Below is a small trained network, with its code and all its weights. Each question gives an input and a class and asks what happens when units are switched off, that is, made to give their printed mean instead of their output.

import numpy as np


def w(rows, s, z=0):
    codes = np.array(rows[::2]) - 128.0
    scale = np.full(codes.shape[1], s)
    scale[-1] = z or s
    return codes * scale


def f(y):
    return np.maximum(y, 0)


def log_softmax(a):
    a = a - a.max(-1, keepdims=True)
    return a - np.log(np.exp(a).sum(-1, keepdims=True))


def net(x, mask):
    res = np.array(x, float).reshape(1, 7) / 4 @ E
    y = f(res @ A[0][:, :-1].T + A[0][:, -1])
    res = res + np.where(mask, y, B[0][:, -1]) @ B[0][:, :-1]
    return log_softmax(res[-1] @ U[:, :-1].T + U[:, -1])


A, B = {}, {}
E = w([
[130,128,129],'x0',
[128,128,128],'x1',
[126,131,129],'x2',
[128,128,128],'x3',
[191,19,207],'x4',
[254,120,52],'x5',
[74,2,41],'x6',
],0.007)
A[0] = w([
[189,121,83,50],'N0',
[210,142,85,51],'N1',
[113,201,48,47],'N2',
[64,54,25,12],'N3',
[103,150,85,105],'N4',
[84,130,160,57],'N5',
[177,145,105,177],'N6',
[129,208,154,150],'N7',
[23,213,32,99],'N8',
[82,146,227,126],'N9',
[108,180,84,41],'N10',
[149,172,177,54],'N11',
[167,188,136,118],'N12',
[36,74,160,92],'N13',
[68,134,126,133],'N14',
[76,161,31,101],'N15',
[208,128,53,20],'N16',
[84,137,166,64],'N17',
[148,94,168,61],'N18',
[155,173,208,64],'N19',
[121,234,75,130],'N20',
[106,58,52,31],'N21',
[38,129,153,61],'N22',
[156,91,172,43],'N23',
[103,169,79,47],'N24',
[45,160,154,87],'N25',
[154,230,153,66],'N26',
[115,61,106,117],'N27',
[154,172,168,33],'N28',
[65,78,204,180],'N29',
[77,131,169,46],'N30',
[68,119,169,58],'N31',
[91,23,101,48],'N32',
[164,7,181,40],'N33',
[69,136,171,213],'N34',
[178,79,212,54],'N35',
[161,172,143,70],'N36',
[216,184,234,62],'N37',
[97,128,152,72],'N38',
[129,40,210,59],'N39',
],0.012,0.011)
B[0] = w([
[168,188,124,148],'N0',
[219,192,133,160],'N1',
[123,166,200,162],'N2',
[50,206,102,179],'N3',
[152,120,189,150],'N4',
[181,224,143,137],'N5',
[192,87,106,208],'N6',
[100,97,86,226],'N7',
[128,104,175,228],'N8',
[180,128,94,215],'N9',
[68,164,206,140],'N10',
[69,179,112,152],'N11',
[70,118,109,187],'N12',
[150,186,100,183],'N13',
[167,132,114,174],'N14',
[135,107,179,183],'N15',
[194,254,133,157],'N16',
[169,176,144,143],'N17',
[118,122,191,139],'N18',
[44,179,109,177],'N19',
[151,89,175,220],'N20',
[81,195,110,165],'N21',
[145,188,134,162],'N22',
[121,123,191,138],'N23',
[99,138,194,138],'N24',
[166,144,121,178],'N25',
[75,145,111,195],'N26',
[127,160,102,181],'N27',
[36,174,98,140],'N28',
[173,114,117,242],'N29',
[183,211,142,140],'N30',
[177,190,127,147],'N31',
[58,172,118,180],'N32',
[109,159,192,185],'N33',
[189,90,83,254],'N34',
[88,113,190,172],'N35',
[119,144,107,147],'N36',
[63,165,107,217],'N37',
[169,176,144,133],'N38',
[121,157,186,176],'N39',
],0.0089,0.0087)
U = w([
[50,173,77,46],'0',
[126,115,101,231],'1',
[107,126,195,53],'2',
[175,168,86,4],'3',
[120,104,92,218],'4',
[117,106,91,210],'5',
[120,107,94,205],'6',
[76,4,67,9],'7',
],0.017,0.015)

Each question gives the input, the list of numbers given to net, and the class t.
The units are the neurons (one row each of A and B). Each row of codes is followed by its name. A weight is (code - 128) times the scale printed after its matrix; where a second scale follows, it is the last column's (A, B and U).
mask holds one flag per neuron, in row order. A switched-off neuron (its flag False) gives its mean, the last column of its row in B, instead of its output. The means were averaged over made-up inputs and are rounded, as every weight is.
A unit's drop is (log p(t) with every unit on - log p(t) with that unit switched off) / (log p(t) with every unit on - log p(t) with every unit switched off).
The circuit of an input: a set's keep is (log p(t) with only the set's units on - log p(t) with every unit switched off) / (log p(t) with every unit on - log p(t) with every unit switched off). Starting from the 12 units with the biggest drops (on a tie, the unit counted first), units are removed one at a time, each time the one whose removal leaves the highest keep (on an exact tie, the one counted first), for as long as the keep stays at least 0.8.
units of the circuit, in order: the units of the circuit, biggest drop first
most important unit: the unit with the biggest drop
k most important neurons: the k neurons with the biggest drops, biggest first
drop when u is switched off: that unit's drop, to one decimal
input [2,0,4,-5,6,0,1], class 2: units of the circuit, in order : (N33, N39)
input [6,-3,-4,8,-6,8,3], class 3: most important unit : N16
input [-7,0,2,-7,-7,-7,0], class 1: units of the circuit, in order : (N34, N8)
input [-4,3,-1,-4,-7,-3,6], class 2: 2 most important neurons : (N8, N15)
input [6,4,-8,-1,1,6,8], class 0: units of the circuit, in order : (N3, N21)
input [-5,7,-3,6,8,-1,-8], class 0: units of the circuit, in order : (N37, N19)
input [0,7,5,2,0,7,6], class 3: 3 most important neurons : (N16, N1, N0)
input [3,-4,-6,5,8,2,7], class 2: units of the circuit, in order : (N33, N39)
input [-4,-6,1,5,6,-5,8], class 0: units of the circuit, in order : (N32, N3)
input [5,2,0,0,1,2,-7], class 0: units of the circuit, in order : (N37, N19)
input [-2,0,7,2,-3,7,2], class 3: 3 most important neurons : (N16, N1, N0)
input [-8,2,7,-5,1,-4,8], class 0: 2 most important neurons : (N3, N32)
input [2,-1,7,-3,-5,-5,-4], class 4: 2 most important neurons : (N7, N34)
input [0,-3,8,8,-5,0,8], class 0: 3 most important neurons : (N3, N21, N32)
input [7,7,-2,6,0,7,-7], class 0: most important unit : N37
input [1,-4,-4,5,0,7,6], class 3: drop when N12 is switched off : 0.1
input [4,-3,0,-1,6,2,1], class 2: drop when N15 is switched off : -0.1
input [-2,4,0,-3,-3,-7,6], class 3: drop when N13 is switched off : 0.2
input [7,5,2,4,8,1,7], class 2: 2 most important neurons : (N33, N39)
input [-5,-5,-2,7,2,7,-7], class 0: most important unit : N37
